Below is a small trained network, with its code and all its weights. Each question gives an input and a class and asks what happens when units are switched off, that is, made to give their printed mean instead of their output.

import numpy as np


def w(rows, s, z=0):
    codes = np.array(rows[::2]) - 128.0
    scale = np.full(codes.shape[1], s)
    scale[-1] = z or s
    return codes * scale


def f(y):
    return y / 2 * (1 + np.tanh(0.7978845608 * (y + 0.044715 * y**3)))


def log_softmax(a):
    a = a - a.max(-1, keepdims=True)
    return a - np.log(np.exp(a).sum(-1, keepdims=True))


def net(x, mask):
    res = np.array(x, float).reshape(1, 6) / 4 @ E
    y = f(res @ A[0][:, :-1].T + A[0][:, -1])
    res = res + np.where(mask, y, B[0][:, -1]) @ B[0][:, :-1]
    return log_softmax(res[-1] @ U[:, :-1].T + U[:, -1])


A, B = {}, {}
E = w([
[173,37,120,146,138,151,224,92,95,167,128],'x0',
[2,133,36,120,156,151,155,138,157,106,213],'x1',
[126,87,129,136,97,65,148,218,215,154,121],'x2',
[124,127,164,108,120,165,143,150,128,115,137],'x3',
[170,74,113,97,199,93,111,191,60,65,104],'x4',
[35,181,165,211,143,86,192,153,53,117,66],'x5',
],0.0078)
A[0] = w([
[186,108,90,82,161,151,97,72,180,143,187,194],'n0',
[104,226,192,91,124,96,45,170,175,89,88,110],'n1',
[121,187,138,173,67,156,126,87,163,171,118,70],'n2',
[97,130,199,179,129,106,154,133,83,157,88,130],'n3',
[120,132,147,176,83,89,168,124,254,174,119,135],'n4',
[175,134,138,170,116,80,105,103,124,170,80,107],'n5',
[173,53,174,162,154,115,219,90,111,183,127,126],'n6',
[45,157,106,166,155,106,182,135,95,113,100,159],'n7',
[173,99,112,93,216,93,119,187,61,83,92,51],'n8',
[126,181,170,121,98,146,176,57,160,198,141,36],'n9',
[117,155,155,118,174,166,86,24,65,116,142,98],'n10',
[121,70,120,101,122,74,116,199,136,136,122,255],'n11',
[137,185,118,127,136,169,145,27,119,126,116,207],'n12',
[141,74,123,165,126,170,189,135,111,168,172,73],'n13',
[73,157,32,149,153,124,173,146,105,119,181,79],'n14',
[202,161,238,122,84,117,135,134,67,128,87,81],'n15',
[131,165,145,208,133,116,149,139,105,94,148,47],'n16',
],0.0095,0.0072)
B[0] = w([
[131,62,175,71,68,78,124,137,156,160,113,253],'n0',
[86,94,71,174,109,80,86,66,80,184,210,230],'n1',
[133,139,30,43,181,110,107,138,116,35,119,179],'n2',
[174,64,150,76,62,90,100,129,147,150,110,213],'n3',
[96,124,128,104,159,129,158,179,72,122,88,218],'n4',
[86,58,189,147,193,191,160,85,201,115,149,177],'n5',
[93,121,96,178,99,84,52,84,68,149,201,225],'n6',
[191,69,168,81,83,77,97,136,152,137,98,241],'n7',
[123,137,63,37,165,152,137,163,94,68,136,203],'n8',
[122,106,67,21,175,94,150,161,105,40,128,169],'n9',
[104,95,131,143,139,95,182,185,94,252,119,209],'n10',
[69,168,154,114,140,126,164,148,84,158,83,254],'n11',
[82,157,143,79,143,125,152,153,75,153,101,234],'n12',
[93,102,80,181,133,55,61,95,102,112,189,168],'n13',
[99,77,167,147,183,205,149,64,198,128,177,207],'n14',
[88,78,148,116,190,130,172,56,197,128,167,227],'n15',
[187,37,122,67,90,61,105,141,163,112,155,144],'n16',
],0.011,0.0086)
U = w([
[114,120,93,159,107,110,53,105,110,138,175,74],'0',
[176,98,151,84,67,117,101,139,174,133,122,76],'1',
[105,108,150,133,168,165,159,101,201,118,159,74],'2',
[140,132,92,88,153,135,127,146,99,69,115,88],'3',
[118,132,146,124,110,135,127,122,111,132,108,245],'4',
[120,128,138,143,133,121,162,169,98,167,109,120],'5',
[151,182,164,157,61,148,141,114,108,150,78,157],'6',
[189,239,24,233,79,250,46,81,233,32,28,8],'7',
],0.019,0.018)

Each question gives the input, the list of numbers given to net, and the class t.
The units are the neurons (one row each of A and B). Each row of codes is followed by its name. A weight is (code - 128) times the scale printed after its matrix; where a second scale follows, it is the last column's (A, B and U).
mask holds one flag per neuron, in row order. A switched-off neuron (its flag False) gives its mean, the last column of its row in B, instead of its output. The means were averaged over made-up inputs and are rounded, as every weight is.
A unit's drop is (log p(t) with every unit on - log p(t) with that unit switched off) / (log p(t) with every unit on - log p(t) with every unit switched off).
The circuit of an input: a set's keep is (log p(t) with only the set's units on - log p(t) with every unit switched off) / (log p(t) with every unit on - log p(t) with every unit switched off). Starting from the 12 units with the biggest drops (on a tie, the unit counted first), units are removed one at a time, each time the one whose removal leaves the highest keep (on an exact tie, the one counted first), for as long as the keep stays at least 0.8.
circuit, biggest first: the units of the circuit, biggest drop first
top k neurons: the k neurons with the biggest drops, biggest first
drop of u: that unit's drop, to one decimal
input [8,4,-1,6,4,-8], class 0: circuit, biggest first	(n13)
input [6,-8,5,6,-4,5], class 2: top 3 neurons	(n15; n5; n1)
input [3,-6,8,1,-8,0], class 3: circuit, biggest first	(n2; n9)
input [8,7,-6,-6,-6,-6], class 0: top 3 neurons	(n13; n15; n6)
input [7,-2,2,4,3,8], class 1: top 4 neurons	(n3; n7; n1; n16)
input [-6,6,-4,-5,-2,-7], class 1: top 2 neurons	(n0; n6)
input [1,5,-1,-1,-1,4], class 2: top 2 neurons	(n14; n0)
input [0,-8,-1,6,-8,0], class 2: top 3 neurons	(n15; n5; n8)
input [-7,-8,3,-5,-7,8], class 1: top 3 neurons	(n3; n6; n16)
input [6,5,-7,2,6,1], class 5: top 3 neurons	(n10; n1; n2)
input [-8,7,6,5,-4,-8], class 0: top 4 neurons	(n1; n7; n3; n12)
input [-6,5,2,3,-7,2], class 3: top 2 neurons	(n2; n4)
input [1,-8,0,-2,8,-7], class 2: circuit, biggest first	(n15; n5)
input [-7,-6,2,6,-7,6], class 0: circuit, biggest first	(n1)
input [-5,-4,4,6,-5,-3], class 4: top 3 neurons	(n6; n4; n13)
input [8,-1,-8,-6,1,1], class 0: top 4 neurons	(n6; n13; n11; n4)
input [6,2,-2,2,3,7], class 1: top 2 neurons	(n7; n3)
input [-3,1,3,3,8,-4], class 3: top 2 neurons	(n8; n10)
input [-2,-6,4,-6,6,-3], class 2: circuit, biggest first	(n5; n15)
input [7,-6,-8,-8,-8,5], class 3: circuit, biggest first	(n9)
input [-4,6,7,2,-7,5], class 3: circuit, biggest first	(n2; n4)
input [-2,-7,7,-8,-5,-7], class 4: drop of n0	-0.1
input [-6,5,-8,-7,-5,1], class 5: drop of n15	0.1
input [-2,8,1,0,2,-6], class 2: drop of n3	0.3
input [0,-3,-3,-3,8,3], class 3: drop of n8	1.7
